Below are the code and all the weights of a small trained network. Each question names an input and a target symbol and asks about switching units off, where a switched-off unit gives its printed mean instead of its output.

import numpy as np


def w(rows, s, z=0):
    codes = np.array(rows[::2]) - 128.0
    scale = np.full(codes.shape[1], s)
    scale[-1] = z or s
    return codes * scale


def f(y):
    return np.maximum(y, 0)


def softmax(a):
    e = np.exp(a - a.max(-1, keepdims=True))
    return e / e.sum(-1, keepdims=True)


def log_softmax(a):
    a = a - a.max(-1, keepdims=True)
    return a - np.log(np.exp(a).sum(-1, keepdims=True))


def net(x, mask):
    ids = ['βδεθμξπτφω'.index(c) for c in x.split()]
    T = len(ids)
    res = E[ids] + P[:T]
    r = res
    for j in range(3):
        rows = slice(4 * j, 4 * j + 4)
        q, k, v = (r @ M[0][rows].T for M in (Q, K, V))
        z = softmax(np.where(np.tri(T) > 0, q @ k.T / 4**0.5, -1e9)) @ v
        o = O[0][rows]
        res = res + np.where(mask[j], z, o[:, -1]) @ o[:, :-1]
    y = f(res @ A[0][:, :-1].T + A[0][:, -1])
    res = res + np.where(mask[3:11], y, B[0][:, -1]) @ B[0][:, :-1]
    return log_softmax(res[-1] @ U[:, :-1].T + U[:, -1])


Q, K, V, O, A, B = {}, {}, {}, {}, {}, {}
E = w([
[186,174,146,131,37,106,131,118,166],'β',
[102,128,115,111,127,162,29,136,196],'δ',
[114,123,106,53,47,106,132,100,187],'ε',
[147,164,119,125,116,124,157,152,187],'θ',
[129,132,131,95,104,102,181,232,139],'μ',
[122,201,147,127,93,116,166,142,112],'ξ',
[209,183,150,77,69,89,144,255,129],'π',
[172,160,118,87,156,76,119,139,119],'τ',
[36,141,181,123,84,136,83,158,79],'φ',
[136,144,174,162,71,113,143,150,133],'ω',
],0.021)
P = w([
[76,107,61,161,143,60,105,141,139],'0',
[141,170,37,142,101,141,68,152,56],'1',
[86,106,105,150,147,81,110,146,146],'2',
[149,169,72,121,98,153,73,163,79],'3',
[91,106,144,142,149,90,123,142,150],'4',
[151,170,110,115,102,169,71,162,87],'5',
[96,103,181,131,149,104,132,138,157],'6',
[150,174,144,94,98,180,76,157,94],'7',
[103,99,219,116,153,113,141,138,158],'8',
[166,176,173,80,105,196,88,158,100],'9',
[114,95,253,101,155,123,142,131,159],'10',
[163,184,179,68,119,209,112,163,102],'11',
],0.018)
Q[0] = w([
[114,93,110,155,171,152,177,39,108],'H0',
[114,152,160,110,199,46,160,109,131],'H0',
[96,104,165,188,170,151,164,57,153],'H0',
[110,203,107,66,110,124,98,226,126],'H0',
[112,130,142,123,129,79,117,142,137],'H1',
[132,186,135,111,91,148,100,193,123],'H1',
[94,11,109,155,217,161,148,104,104],'H1',
[141,193,145,94,75,164,147,179,183],'H1',
[175,133,97,126,86,205,125,88,67],'H2',
[112,147,141,101,116,1,145,224,148],'H2',
[156,206,174,115,35,55,201,159,102],'H2',
[124,108,96,214,118,126,190,117,103],'H2',
],0.015)
K[0] = w([
[112,108,36,186,82,101,107,128,122],'H0',
[148,142,135,55,136,243,138,121,100],'H0',
[122,134,43,141,102,60,91,159,77],'H0',
[160,82,246,53,147,159,131,128,145],'H0',
[110,152,127,167,162,111,147,106,147],'H1',
[110,89,218,105,156,146,128,118,158],'H1',
[110,132,38,164,94,146,106,142,77],'H1',
[156,156,199,91,155,172,135,133,161],'H1',
[185,158,59,130,186,38,133,148,70],'H2',
[114,140,229,86,101,185,223,159,184],'H2',
[158,132,242,105,146,102,223,131,119],'H2',
[96,126,89,149,89,32,129,124,97],'H2',
],0.013)
V[0] = w([
[133,162,169,108,108,105,102,110,89],'H0',
[115,178,130,171,109,152,184,142,148],'H0',
[118,169,104,84,232,114,142,121,91],'H0',
[164,164,134,129,105,83,155,27,131],'H0',
[56,134,155,149,95,165,31,171,83],'H1',
[124,219,100,88,141,182,100,136,199],'H1',
[86,51,158,122,82,119,127,141,189],'H1',
[114,69,166,192,248,108,128,126,182],'H1',
[74,83,130,104,63,126,98,125,99],'H2',
[44,108,152,89,153,106,151,152,60],'H2',
[83,176,61,70,108,137,175,100,130],'H2',
[120,94,107,88,148,99,131,135,173],'H2',
],0.012)
O[0] = w([
[131,143,131,74,122,112,36,172,159,226],'H0',
[100,86,67,141,96,175,170,226,137,100],'H0',
[87,247,107,153,165,90,151,133,184,166],'H0',
[160,111,219,153,25,99,118,174,161,97],'H0',
[140,110,158,157,193,110,128,167,223,90],'H1',
[183,222,136,166,132,202,205,93,166,159],'H1',
[125,171,124,242,146,54,135,99,86,253],'H1',
[41,144,102,136,117,87,248,156,63,206],'H1',
[60,129,163,161,141,101,115,117,28,127],'H2',
[55,121,144,163,196,175,78,164,120,185],'H2',
[101,149,255,97,120,149,171,170,114,137],'H2',
[109,115,179,65,155,142,112,67,153,203],'H2',
],0.0094,0.0055)
A[0] = w([
[81,124,155,126,150,55,178,101,133,103],'N0',
[186,102,122,80,182,111,161,112,131,159],'N1',
[138,84,90,71,96,80,192,117,212,109],'N2',
[192,62,87,121,115,231,104,139,48,2],'N3',
[66,93,136,133,182,110,159,181,173,121],'N4',
[147,150,109,62,105,160,125,183,51,133],'N5',
[136,104,174,128,99,74,188,206,144,105],'N6',
[139,138,90,99,77,249,141,164,21,133],'N7',
],0.011,0.012)
B[0] = w([
[182,2,141,112,138,186,94,170,175,212],'N0',
[119,156,119,184,98,149,159,154,175,171],'N1',
[158,156,203,212,226,144,112,176,35,158],'N2',
[25,120,213,138,158,70,175,58,204,142],'N3',
[181,180,110,49,74,148,184,79,86,201],'N4',
[64,84,163,200,49,211,140,94,157,246],'N5',
[85,172,119,139,169,115,71,33,126,178],'N6',
[202,87,90,50,208,86,125,142,128,214],'N7',
],0.0081,0.012)
U = w([
[213,179,168,130,154,118,63,91,110,5],'β',
[146,137,112,123,212,172,89,14,230,34],'δ',
[131,96,214,93,139,107,156,86,207,90],'ε',
[114,143,203,202,212,155,187,137,178,130],'θ',
[192,114,122,40,144,114,195,118,151,120],'μ',
[43,222,151,111,96,117,142,87,176,251],'ξ',
[174,118,133,140,143,213,70,226,213,103],'π',
[173,175,190,32,235,2,117,184,193,177],'τ',
[126,152,129,102,232,147,73,94,114,25],'φ',
[78,93,115,169,147,23,135,170,183,232],'ω',
],0.0047,0.003)

Each question gives the input, a string of symbols that net reads in full, and the target symbol t.
The units are the heads (4 rows each of Q, K, V and O) and the neurons (one row each of A and B). Each row of codes is followed by its name. A weight is (code - 128) times the scale printed after its matrix; where a second scale follows, it is the last column's (O, A, B and U).
mask holds one flag per unit, heads first, then neurons. A switched-off unit (its flag False) gives its mean, the last column of its rows in O or B, instead of its output. The means were averaged over made-up inputs and are rounded, as every weight is.
A unit's drop is (log p(t) with every unit on - log p(t) with that unit switched off) / (log p(t) with every unit on - log p(t) with every unit switched off).
The circuit of an input: a set's keep is (log p(t) with only the set's units on - log p(t) with every unit switched off) / (log p(t) with every unit on - log p(t) with every unit switched off). Starting from all 11 units, units are removed one at a time, each time the one whose removal leaves the highest keep (on an exact tie, the one counted first), for as long as the keep stays at least 0.8.
units of the circuit, in order: the units of the circuit, biggest drop first
most important unit: the unit with the biggest drop
top k neurons: the k neurons with the biggest drops, biggest first
which heads matter: for each layer, one digit per head in row order, 1 if its drop is at least 0.15 and else 0, layers parted by /
input ε ξ τ ξ δ δ, target θ: top 3 neurons => N7; N4; N6
input ε ξ τ ω ξ τ β δ τ τ π β, target δ: most important unit => H0
input β τ ξ τ ξ ξ, target π: units of the circuit, in order => H1; H0
input ξ ε θ τ τ ξ τ τ ω τ θ θ, target μ: units of the circuit, in order => N7; H1; H0
input θ τ θ θ ω, target ω: units of the circuit, in order => H2; H1
input ε ξ τ τ τ θ ε μ ξ ε, target π: units of the circuit, in order => H0; H2
input δ ξ θ τ τ ε τ, target ε: units of the circuit, in order => H2; N0; H0
input τ τ ξ τ, target π: units of the circuit, in order => H1; H0
input μ ε π τ ξ θ, target π: which heads matter => 110
input τ τ φ δ τ ξ τ ξ ω β μ θ, target φ: units of the circuit, in order => H0; H2; H1
input τ φ ω φ θ τ τ τ ξ ω ε ε, target β: units of the circuit, in order => H1; H0
input τ τ ω δ τ δ, target ξ: units of the circuit, in order => H0; N0; H1
input μ τ ε τ φ θ τ, target φ: which heads matter => 001
input ξ ξ θ τ, target μ: units of the circuit, in order => N7; H0; H1
input τ θ τ τ θ τ μ, target μ: which heads matter => 100
input τ ξ τ τ τ ω, target ξ: units of the circuit, in order => H0; H1
input π φ θ θ τ ξ θ β θ ε, target μ: most important unit => N7
input τ ξ ξ β τ ξ τ ξ ξ β, target π: top 2 neurons => N5; N4
input φ ξ δ θ ξ τ φ θ, target τ: which heads matter => 010
input μ π τ ξ θ τ ξ τ τ ξ θ τ, target μ: units of the circuit, in order => N7; H1; H0
input τ τ θ ξ τ τ, target ξ: units of the circuit, in order => H1; N5; N0
input τ τ ε ω τ ξ θ π τ μ, target ξ: top neuron => N5
input δ ξ β ξ τ ξ ξ τ, target π: units of the circuit, in order => H0; H1
input δ ξ θ τ φ, target φ: top 2 neurons => N4; N5
input θ ξ β τ τ ξ τ ξ θ β δ τ, target θ: top 3 neurons => N1; N7; N4
input τ θ ξ τ τ θ φ τ ξ φ, target π: which heads matter => 100
input τ θ β ξ τ δ, target ξ: which heads matter => 110
input τ ξ μ ξ ω μ τ ξ θ μ φ, target φ: which heads matter => 101
